Below is a small trained network, with its code and all its weights. Each question gives an input and a class and asks what happens when units are switched off, that is, made to give their printed mean instead of their output.

import numpy as np


def w(rows, s, z=0):
    codes = np.array(rows[::2]) - 128.0
    scale = np.full(codes.shape[1], s)
    scale[-1] = z or s
    return codes * scale


def norm(h):
    return h / np.sqrt((h * h).mean(-1, keepdims=True) + 1e-5)


def f(y):
    return np.maximum(y, 0)


def log_softmax(a):
    a = a - a.max(-1, keepdims=True)
    return a - np.log(np.exp(a).sum(-1, keepdims=True))


def net(x, mask):
    res = np.array(x, float).reshape(1, 8) / 4 @ E
    u = 0
    for l in range(3):
        y = f(norm(res) @ A[l][:, :-1].T + A[l][:, -1])
        res = res + np.where(mask[u : u + 4], y, B[l][:, -1]) @ B[l][:, :-1]
        u += 4
    return log_softmax(norm(res)[-1] @ U[:, :-1].T + U[:, -1])


A, B = {}, {}
E = w([
[91,113,185,119,49,126,116,123,115,161],'x0',
[74,130,114,119,65,105,165,125,129,159],'x1',
[178,202,68,82,130,194,144,133,109,120],'x2',
[9,2,148,90,118,143,159,229,85,82],'x3',
[144,146,30,164,123,37,176,81,222,228],'x4',
[150,167,98,88,72,129,231,41,168,91],'x5',
[178,196,128,120,92,108,99,48,128,188],'x6',
[163,90,118,197,28,146,133,198,184,166],'x7',
],0.0041)
A[0] = w([
[84,127,185,79,80,69,55,60,114,198,107],'L0N0',
[107,148,196,108,168,173,110,213,47,101,2],'L0N1',
[130,173,183,113,3,205,71,146,111,134,68],'L0N2',
[87,138,173,103,2,202,84,135,133,107,87],'L0N3',
],0.0048,0.0033)
B[0] = w([
[120,215,50,207,35,132,106,62,196,162,238],'L0N0',
[73,94,140,52,199,153,19,183,139,81,249],'L0N1',
[245,23,244,139,16,129,172,102,2,153,247],'L0N2',
[186,26,159,133,86,188,181,18,33,112,252],'L0N3',
],0.0055,0.0025)
A[1] = w([
[77,78,139,95,164,209,26,143,59,54,8],'L1N0',
[180,109,147,214,161,113,32,182,181,226,31],'L1N1',
[102,148,140,169,99,3,83,62,116,182,58],'L1N2',
[169,106,155,117,224,193,35,211,63,79,29],'L1N3',
],0.0049,0.0015)
B[1] = w([
[3,204,131,34,144,178,73,208,39,77,254],'L1N0',
[28,132,68,232,104,78,6,164,234,176,190],'L1N1',
[41,187,59,198,70,161,97,65,161,121,209],'L1N2',
[27,94,98,133,17,176,10,117,132,33,249],'L1N3',
],0.005,0.0044)
A[2] = w([
[66,1,182,170,125,101,195,163,74,109,194],'L2N0',
[65,165,91,55,78,133,230,120,119,89,149],'L2N1',
[63,70,104,131,101,95,252,118,234,142,254],'L2N2',
[187,201,87,123,129,126,207,54,204,185,76],'L2N3',
],0.0049,0.00056)
B[2] = w([
[127,89,222,72,220,71,226,176,164,112,241],'L2N0',
[21,114,70,243,90,112,120,191,192,193,225],'L2N1',
[97,100,176,221,119,64,114,182,188,253,250],'L2N2',
[189,158,48,53,178,158,85,156,76,58,253],'L2N3',
],0.0052,0.0042)
U = w([
[240,238,96,34,229,169,102,7,70,33,117],'0',
[180,161,230,24,227,131,193,153,78,239,1],'1',
[65,9,235,183,180,30,235,221,182,211,117],'2',
[57,209,136,51,147,143,144,177,54,196,30],'3',
[223,55,231,153,6,207,170,22,17,161,211],'4',
[27,29,231,28,180,214,24,229,26,14,179],'5',
[83,198,32,255,103,68,17,99,230,222,221],'6',
[238,172,39,80,171,114,208,173,150,194,79],'7',
],0.0083,0.0068)

Each question gives the input, the list of numbers given to net, and the class t.
The units are the neurons (one row each of A and B). Each row of codes is followed by its name. A weight is (code - 128) times the scale printed after its matrix; where a second scale follows, it is the last column's (A, B and U).
mask holds one flag per neuron, layer by layer. A switched-off neuron (its flag False) gives its mean, the last column of its row in B, instead of its output. The means were averaged over made-up inputs and are rounded, as every weight is.
A unit's drop is (log p(t) with every unit on - log p(t) with that unit switched off) / (log p(t) with every unit on - log p(t) with every unit switched off).
The circuit of an input: a set's keep is (log p(t) with only the set's units on - log p(t) with every unit switched off) / (log p(t) with every unit on - log p(t) with every unit switched off). Starting from all 12 units, units are removed one at a time, each time the one whose removal leaves the highest keep (on an exact tie, the one counted first), for as long as the keep stays at least 0.8.
units of the circuit, in order: the units of the circuit, biggest drop first
top k neurons: the k neurons with the biggest drops, biggest first
top k neurons in layer l: the k neurons of layer l with the biggest drops, biggest first
drop of u: that unit's drop, to one decimal
input [-8,2,7,1,1,3,6,6], class 7: units of the circuit, in order -> [L1N3; L1N2]
input [2,4,7,2,-7,-2,2,7], class 4: top 2 neurons -> [L0N2; L0N3]
input [-4,7,-7,5,-4,0,3,5], class 2: units of the circuit, in order -> [L2N0; L1N3]
input [0,5,1,7,5,-2,3,-4], class 6: units of the circuit, in order -> [L0N0; L1N2]
input [2,1,8,-7,-8,7,-3,-3], class 4: units of the circuit, in order -> [L0N2; L2N3]
input [-5,-4,2,2,0,-2,-3,8], class 6: units of the circuit, in order -> [L1N1]
input [8,-4,6,-1,4,6,3,3], class 4: top 2 neurons -> [L0N2; L1N1]
input [2,2,7,2,2,-2,-2,8], class 4: top 2 neurons -> [L0N2; L0N3]
input [8,6,-6,1,1,-6,0,-2], class 6: top 2 neurons -> [L0N0; L1N2]
input [0,4,-3,-1,1,7,-5,-3], class 2: top 2 neurons -> [L0N0; L1N2]
input [-4,-4,7,5,1,7,7,3], class 7: top 2 neurons in layer 2 -> [L2N3; L2N1]
input [-4,-3,1,2,0,3,0,2], class 6: top 2 neurons in layer 2 -> [L2N0; L2N1]
input [-4,6,-6,-5,-7,8,-1,-4], class 0: top 2 neurons in layer 1 -> [L1N3; L1N0]
input [-8,5,3,8,-2,4,-8,7], class 2: top neuron in layer 1 -> [L1N3]
input [8,2,-5,3,5,-3,-8,-4], class 2: drop of L2N0 -> 0.2
input [8,6,2,-5,-8,5,-4,-1], class 4: drop of L0N0 -> 0.0
input [1,6,6,6,2,-6,7,7], class 4: drop of L0N2 -> 0.1
input [0,-4,4,0,0,-1,4,7], class 4: drop of L0N2 -> 0.2
